[[140 130 107 129 105 132 131 131 105 144 102 144 132 136]
 [128 117 143 118 145 116 116 116 143 119 146 118 116 114]
 [130 118 140 119 143 117 117 117 141 121 142 118 117 115]
 [140 129 110 128 110 131 130 130 109 142 107 141 130 133]
 [135 123 125 123 127 124 123 123 125 131 125 130 123 124]
 [131 120 135 120 136 120 120 119 135 126 135 122 120 118]
 [135 123 125 123 126 124 124 124 125 131 123 129 124 124]
 [135 123 125 123 127 124 124 124 125 132 125 129 124 124]
 [137 125 120 125 121 126 126 126 119 135 118 133 126 127]
 [130 118 140 119 142 117 117 117 141 121 142 118 117 115]
 [126 116 148 117 149 114 114 114 148 116 150 113 114 111]] Out: 130

[[126 118 128 127 127 116 137 116 135 127]
 [117 148 115 115 115 147 117 149 114 115]
 [121 135 120 120 120 134 125 135 123 120]
 [117 148 115 115 115 147 116 150 116 115]
 [126 119 127 127 127 117 137 116 135 127]
 [124 128 124 124 124 125 132 125 129 124]
 [128 108 131 131 131 108 141 106 144 131]
 [126 118 127 127 127 118 135 116 136 127]
 [127 112 129 129 129 113 138 111 141 129]] Out: 121

[[122 115 135 111 136 144 127]
 [138 110 130 126 117 105 131]
 [125 111 132 109 135 141 124]
 [140 111 134 122 123 110 138]
 [125 113 133 103 136 143 126]
 [131 116 132 112 135 148 101]] Out: 125

[[137 124 124 125 128 128 115 128 129 123 127]
 [126 125 130 128 128 128 129 128 128 127 128]
 [130 120 129 126 128 128 122 128 128 124 128]
 [121 153 125 134 128 128 148 127 128 144 128]
 [129 121 129 127 128 128 123 128 128 123 128]
 [115 117 138 125 128 128 135 128 127 134 128]
 [129 123 129 128 128 128 125 128 128 124 128]
 [144 155 112 137 128 128 128 127 129 121 129]
 [132 128 126 128 128 128 124 128 128 124 128]
 [114 128 135 131 128 128 145 128 127 133 129]] Out: 130

[[146 108 142 134 121 135 125 131 116 146]
 [121 116 146 126 128 135 125 126 119 124]
 [148 120 125 134 121 135 125 132 120 146]
 [148 117 128 134 121 135 125 132 119 146]
 [149 117 128 135 121 135 125 132 119 147]
 [145 133 113 134 121 130 128 133 130 143]
 [139 107 147 134 121 136 125 129 114 139]
 [149 117 128 134 121 135 125 132 119 146]] Out: 148
---
[149 123 110 150] ans = 149

[108 128 129 131 141 156] ans = 141

[149 114  99 102 154 156 106] ans = 154

[[116 156 118 154 119 114 117]
 [131 123 131 108 136 135 136]] ans = 154

[126 109 114 112 117 104] ans = 117

[[116 113 141 101 114 154 119]
 [121 120 139 123 120 129 124]] ans = 141

[158 133 122 139] ans = 139

[[129 140 140 142 121 131]
 [157 135 134 136 129 140]] ans = 142
---
[[138 120 105 121 128]
 [117 139 147 139 128]] → 139

[[112 148 115 125 147 141]
 [139 103 146 136 114 103]
 [132 132 120 120 125 134]] → 114

[[118 103 117 152 119]
 [111 120 151 115 108]] → 115

[[130 130 127 116 132]
 [156 106 157 128 151]] → 128

[[133 114 133 150]
 [130 119 130 147]] → 130

[[127 117 142 135 127 102]
 [137 144 123 122 113 114]] → 113

[[130 110 112 157 124 141]
 [111 128 128 128 124 141]] → 124

[[118 129 150 143 150]
 [111 124 151 150 150]] → 150
---
array([117, 150, 122, 121]) yields 117
array([125, 130, 118, 146, 104]) yields 125
array([152, 111, 149, 148, 121]) yields 152
array([148, 106, 113, 135, 150, 135]) yields 148
array([115, 119, 153, 135]) yields 115
array([142, 129, 104, 101, 107]) yields 142
---
[[141 140 111 137]
 [135 135 102 133]
 [119 115 127 115]] Answer: 115

[[138 133 123 125 148]
 [137 134 122 125 152]
 [142 139 122 125 148]] Answer: 148

[[122 109 126 125 132]
 [129 102 134 121 128]
 [125 125 130 128 129]] Answer: 129

[[123 136 127 147 143 123]
 [121 133 117 149 143 118]
 [133 120 132 107 112 135]] Answer: 135

[[142 120 137 135 134]
 [131 135 118 126 105]
 [145 121 135 128 135]] Answer: 135

[[132 130 126 130 119]
 [121 156 153 107 121]
 [131 124 125 132 108]] Answer: 108

[[115 115 120 104]
 [107 117 131 109]
 [136 142 105 125]] Answer: 125

[[134 123 145 131]
 [143 117 123 150]
 [125 131 139 121]] Answer: 121

[[122 113 122 146]
 [137 148 140 120]
 [117 132 133 157]] Answer: 157
---
[141 106 125 115 146] => 125, 146

[145 156 117 109 139] => 117, 156

[158 111 128 121 103] => 128, 158

[108 138 152 131 113] => 152, 152

[[133 122 125 131 132]
 [154 113 104 143 152]
 [149 122 106 140 151]] => 104, 154

[112 106 146 113 137] => 146, 146
---
[[135 126 133 110]
 [124 124 133 152]]
110

[152 109 107 151 137 144]
151

[132 153 134 130 136  99 136]
130

[[128 124 137 152 104]
 [132 114 144 146 110]]
152

[[106 110 105 112 116 109]
 [148 148 150 112 110 149]]
112

[143 133 142 125 128 126 155]
125

[[126 134 127 125 129]
 [110 148 122 106 139]]
125

[151 120 152 142 138 117]
142

[[132 139 139 135]
 [157 136 130 129]]
135
---
[150 142 123 143 153]	123

[[145 125 147 113]
 [126 110 116 154]]	147

[104 128 134 143 118 134  99]	134

[[115 104 122 109]
 [136 111 148 127]]	122

[141 151 101 121 103]	101

[[133 114 129 113 136]
 [127 129 127 122 129]
 [153 110 120 130 144]]	129
